Below is a small trained network, with its code and all its weights. Each question gives an input and a class and asks what happens when units are switched off, that is, made to give their printed mean instead of their output.

import numpy as np


def w(rows, s, z=0):
    codes = np.array(rows[::2]) - 128.0
    scale = np.full(codes.shape[1], s)
    scale[-1] = z or s
    return codes * scale


def f(y):
    return np.maximum(y, 0)


def log_softmax(a):
    a = a - a.max(-1, keepdims=True)
    return a - np.log(np.exp(a).sum(-1, keepdims=True))


def net(x, mask):
    res = np.array(x, float).reshape(1, 4) / 4 @ E
    y = f(res @ A[0][:, :-1].T + A[0][:, -1])
    res = res + np.where(mask, y, B[0][:, -1]) @ B[0][:, :-1]
    return log_softmax(res[-1] @ U[:, :-1].T + U[:, -1])


A, B = {}, {}
E = w([
[154,80,24,179,96,68],'x0',
[39,63,197,214,89,112],'x1',
[102,148,138,1,22,97],'x2',
[184,204,170,196,39,170],'x3',
],0.0096)
A[0] = w([
[114,128,136,77,178,72,70],'N0',
[123,54,135,93,204,174,78],'N1',
[87,115,181,150,89,147,140],'N2',
[211,177,174,161,85,205,55],'N3',
[250,122,100,35,184,128,89],'N4',
[75,131,155,73,67,155,54],'N5',
[87,158,99,67,66,106,60],'N6',
[167,205,124,113,141,156,69],'N7',
[106,141,217,78,173,182,87],'N8',
[142,128,155,164,176,162,2],'N9',
],0.012,0.0027)
B[0] = w([
[61,173,61,110,100,103,187],'N0',
[92,166,92,96,64,151,200],'N1',
[50,63,162,128,131,103,207],'N2',
[46,153,74,84,65,120,243],'N3',
[108,63,159,105,169,128,247],'N4',
[173,169,133,237,193,187,213],'N5',
[156,214,168,137,172,157,213],'N6',
[132,28,190,106,121,130,197],'N7',
[220,100,91,135,62,56,229],'N8',
[218,127,106,197,168,250,179],'N9',
],0.011)
U = w([
[173,198,149,170,213,254,118],'0',
[190,111,146,140,100,68,246],'1',
[102,158,103,105,70,136,48],'2',
[118,42,248,129,169,116,79],'3',
],0.013,0.011)

Each question gives the input, the list of numbers given to net, and the class t.
The units are the neurons (one row each of A and B). Each row of codes is followed by its name. A weight is (code - 128) times the scale printed after its matrix; where a second scale follows, it is the last column's (A, B and U).
mask holds one flag per neuron, in row order. A switched-off neuron (its flag False) gives its mean, the last column of its row in B, instead of its output. The means were averaged over made-up inputs and are rounded, as every weight is.
A unit's drop is (log p(t) with every unit on - log p(t) with that unit switched off) / (log p(t) with every unit on - log p(t) with every unit switched off).
The circuit of an input: a set's keep is (log p(t) with only the set's units on - log p(t) with every unit switched off) / (log p(t) with every unit on - log p(t) with every unit switched off). Starting from all 10 units, units are removed one at a time, each time the one whose removal leaves the highest keep (on an exact tie, the one counted first), for as long as the keep stays at least 0.8.
units of the circuit, in order: the units of the circuit, biggest drop first
most important unit: the unit with the biggest drop
top k neurons: the k neurons with the biggest drops, biggest first
drop of u: that unit's drop, to one decimal
input [1,5,8,-5], class 0: most important unit => N5
input [6,2,8,-6], class 0: units of the circuit, in order => (N6, N5)
input [0,4,2,2], class 3: units of the circuit, in order => (N8, N2)
input [7,3,-7,-7], class 0: top 4 neurons => (N8, N3, N2, N9)
input [-1,-7,-4,-5], class 3: top 2 neurons => (N4, N3)
input [-3,-6,-3,-1], class 3: top 2 neurons => (N4, N7)
input [7,4,-7,-4], class 0: units of the circuit, in order => (N8, N2)
input [2,-7,1,3], class 3: units of the circuit, in order => (N4, N7)
input [-8,-8,7,8], class 1: top 4 neurons => (N8, N7, N3, N5)
input [-3,-2,1,5], class 2: top 2 neurons => (N3, N4)
input [7,-8,-7,-5], class 3: top 2 neurons => (N4, N5)
input [-3,2,4,-8], class 2: top 2 neurons => (N0, N1)
input [6,7,-5,2], class 3: top 3 neurons => (N8, N5, N2)
input [-5,-8,-2,0], class 3: units of the circuit, in order => (N7)
input [-8,6,-3,8], class 1: top 2 neurons => (N8, N1)
input [3,-3,4,-4], class 0: units of the circuit, in order => (N8, N6)
input [5,2,-8,-4], class 0: top 2 neurons => (N8, N9)
input [-8,-3,-6,3], class 1: top 2 neurons => (N8, N5)
input [-8,-8,-6,8], class 1: units of the circuit, in order => (N8, N7)
input [7,7,8,-8], class 0: most important unit => N6
input [6,6,6,-8], class 2: drop of N8 => 0.4
input [1,3,3,-7], class 2: drop of N9 => 0.1
